Below is a small trained network, with its code and all its weights. Each question gives an input and a target symbol and asks what happens when units are switched off, that is, made to give their printed mean instead of their output.

import numpy as np


def w(rows, s, z=0):
    codes = np.array(rows[::2]) - 128.0
    scale = np.full(codes.shape[1], s)
    scale[-1] = z or s
    return codes * scale


def norm(h):
    return h / np.sqrt((h * h).mean(-1, keepdims=True) + 1e-5)


def f(y):
    return np.maximum(y, 0)


def softmax(a):
    e = np.exp(a - a.max(-1, keepdims=True))
    return e / e.sum(-1, keepdims=True)


def log_softmax(a):
    a = a - a.max(-1, keepdims=True)
    return a - np.log(np.exp(a).sum(-1, keepdims=True))


def net(x, mask):
    ids = ['αβδηθλμξστψ'.index(c) for c in x.split()]
    T = len(ids)
    res = E[ids] + P[:T]
    u = 0
    for l in range(2):
        r = norm(res)
        for j in range(2):
            rows = slice(2 * j, 2 * j + 2)
            q, k, v = (r @ M[l][rows].T for M in (Q, K, V))
            z = softmax(np.where(np.tri(T) > 0, q @ k.T / 2**0.5, -1e9)) @ v
            o = O[l][rows]
            res = res + np.where(mask[u + j], z, o[:, -1]) @ o[:, :-1]
        u += 2
        y = f(norm(res) @ A[l][:, :-1].T + A[l][:, -1])
        res = res + np.where(mask[u : u + 12], y, B[l][:, -1]) @ B[l][:, :-1]
        u += 12
    return log_softmax(norm(res)[-1] @ U[:, :-1].T + U[:, -1])


Q, K, V, O, A, B = {}, {}, {}, {}, {}, {}
E = w([
[183,50,146],'α',
[105,72,124],'β',
[200,143,53],'δ',
[254,168,59],'η',
[77,101,116],'θ',
[249,162,73],'λ',
[52,112,135],'μ',
[205,199,36],'ξ',
[249,200,153],'σ',
[119,75,112],'τ',
[190,93,164],'ψ',
],0.0066)
P = w([
[36,159,131],'0',
[163,25,86],'1',
[145,145,201],'2',
[132,37,104],'3',
[136,157,231],'4',
[159,62,91],'5',
[120,134,231],'6',
[93,139,79],'7',
[110,125,254],'8',
[141,160,70],'9',
[96,127,245],'10',
[151,179,68],'11',
],0.0099)
Q[0] = w([
[155,125,168],'L0H0',
[118,110,86],'L0H0',
[163,217,177],'L0H1',
[132,135,4],'L0H1',
],0.024)
K[0] = w([
[131,151,148],'L0H0',
[157,102,128],'L0H0',
[223,230,124],'L0H1',
[121,89,6],'L0H1',
],0.02)
V[0] = w([
[94,251,129],'L0H0',
[65,79,42],'L0H0',
[116,157,197],'L0H1',
[96,72,73],'L0H1',
],0.016)
O[0] = w([
[70,206,246,141],'L0H0',
[63,173,35,3],'L0H0',
[56,56,147,151],'L0H1',
[160,193,58,47],'L0H1',
],0.011,0.0046)
A[0] = w([
[131,116,142,175],'L0N0',
[136,139,67,134],'L0N1',
[168,118,165,55],'L0N2',
[128,137,173,173],'L0N3',
[127,133,149,127],'L0N4',
[113,98,181,80],'L0N5',
[254,157,122,254],'L0N6',
[77,102,109,58],'L0N7',
[77,124,164,79],'L0N8',
[96,50,118,157],'L0N9',
[137,124,104,96],'L0N10',
[150,73,3,171],'L0N11',
],0.016,0.0032)
B[0] = w([
[132,143,123,157],'L0N0',
[112,88,118,180],'L0N1',
[104,133,117,162],'L0N2',
[152,157,99,185],'L0N3',
[131,136,114,151],'L0N4',
[138,133,92,194],'L0N5',
[133,114,20,247],'L0N6',
[109,136,132,132],'L0N7',
[164,132,121,176],'L0N8',
[158,155,149,162],'L0N9',
[136,124,108,147],'L0N10',
[131,127,1,240],'L0N11',
],0.042,0.011)
Q[1] = w([
[152,104,81],'L1H0',
[219,207,142],'L1H0',
[70,139,136],'L1H1',
[3,93,43],'L1H1',
],0.034)
K[1] = w([
[166,110,187],'L1H0',
[3,196,148],'L1H0',
[208,172,88],'L1H1',
[234,67,189],'L1H1',
],0.032)
V[1] = w([
[235,150,4],'L1H0',
[182,147,206],'L1H0',
[27,163,129],'L1H1',
[13,177,90],'L1H1',
],0.021)
O[1] = w([
[184,152,1,173],'L1H0',
[118,192,206,254],'L1H0',
[75,66,127,80],'L1H1',
[82,48,185,98],'L1H1',
],0.019,0.012)
A[1] = w([
[135,176,225,95],'L1N0',
[105,93,250,146],'L1N1',
[168,198,189,73],'L1N2',
[147,127,157,138],'L1N3',
[193,223,103,2],'L1N4',
[165,102,133,144],'L1N5',
[176,94,98,6],'L1N6',
[183,132,123,120],'L1N7',
[103,88,51,140],'L1N8',
[189,125,74,127],'L1N9',
[57,171,92,129],'L1N10',
[124,159,134,89],'L1N11',
],0.018,0.0054)
B[1] = w([
[200,36,214,203],'L1N0',
[102,237,71,232],'L1N1',
[93,67,67,182],'L1N2',
[128,98,135,151],'L1N3',
[255,108,148,207],'L1N4',
[103,132,119,144],'L1N5',
[67,174,74,155],'L1N6',
[141,150,98,167],'L1N7',
[153,87,212,248],'L1N8',
[61,182,123,255],'L1N9',
[173,145,91,174],'L1N10',
[113,134,98,137],'L1N11',
],0.036,0.0099)
U = w([
[104,90,7,121],'α',
[212,184,88,143],'β',
[103,219,152,48],'δ',
[114,38,124,133],'η',
[203,56,141,62],'θ',
[54,128,124,130],'λ',
[112,28,127,137],'μ',
[40,89,136,176],'ξ',
[47,195,111,70],'σ',
[146,140,220,253],'τ',
[185,64,148,91],'ψ',
],0.016,0.0045)

Each question gives the input, a string of symbols that net reads in full, and the target symbol t.
The units are the heads (2 rows each of Q, K, V and O) and the neurons (one row each of A and B). Each row of codes is followed by its name. A weight is (code - 128) times the scale printed after its matrix; where a second scale follows, it is the last column's (O, A, B and U).
mask holds one flag per unit, layer by layer, with each layer's heads first. A switched-off unit (its flag False) gives its mean, the last column of its rows in O or B, instead of its output. The means were averaged over made-up inputs and are rounded, as every weight is.
A unit's drop is (log p(t) with every unit on - log p(t) with that unit switched off) / (log p(t) with every unit on - log p(t) with every unit switched off).
most important unit: the unit with the biggest drop
k most important neurons: the k neurons with the biggest drops, biggest first
k most important neurons of layer l: the k neurons of layer l with the biggest drops, biggest first
which heads matter: for each layer, one digit per head in row order, 1 if its drop is at least 0.15 and else 0, layers parted by /
input ξ ψ δ β σ τ α, target δ: 2 most important neurons of layer 0 -> L0N6; L0N11
input ξ θ η ψ μ θ ψ, target δ: most important unit -> L1H1
input η δ δ β θ α θ, target θ: which heads matter -> 11 / 00
input ξ λ δ α ψ σ σ σ θ, target δ: 2 most important neurons of layer 1 -> L1N1; L1N8
input ξ θ δ μ τ ψ η, target δ: 3 most important neurons of layer 0 -> L0N9; L0N6; L0N11
input θ α μ δ η σ λ σ σ, target ξ: which heads matter -> 10 / 11
input ξ ψ ψ ψ β, target δ: 2 most important neurons of layer 0 -> L0N6; L0N11
input δ α λ, target σ: which heads matter -> 10 / 01
input θ σ η, target ξ: 3 most important neurons -> L0N11; L0N6; L0N5
input β δ δ σ α σ σ η σ θ σ, target μ: which heads matter -> 10 / 11
input ξ θ σ θ θ ψ ψ λ β, target δ: 3 most important neurons of layer 1 -> L1N1; L1N8; L1N4
input ξ θ σ ψ ψ σ λ, target δ: 4 most important neurons of layer 1 -> L1N1; L1N8; L1N4; L1N0
input ξ σ μ μ η ψ α ψ μ ψ σ, target δ: 4 most important neurons -> L1N1; L0N6; L0N11; L0N9
input η δ τ σ ψ α σ β λ η τ, target θ: most important unit -> L0N8
input θ σ θ, target ξ: 2 most important neurons -> L0N11; L0N6
input σ σ σ α ψ τ σ θ δ τ μ, target τ: which heads matter -> 11 / 10
input η ψ β θ σ θ σ σ μ, target θ: which heads matter -> 10 / 00
input θ λ θ θ σ, target ξ: which heads matter -> 11 / 11
input η μ σ α η σ μ α λ, target θ: which heads matter -> 11 / 00
input θ σ δ δ α σ σ μ ξ, target ξ: most important unit -> L0H0
input ξ ψ θ, target δ: which heads matter -> 10 / 01
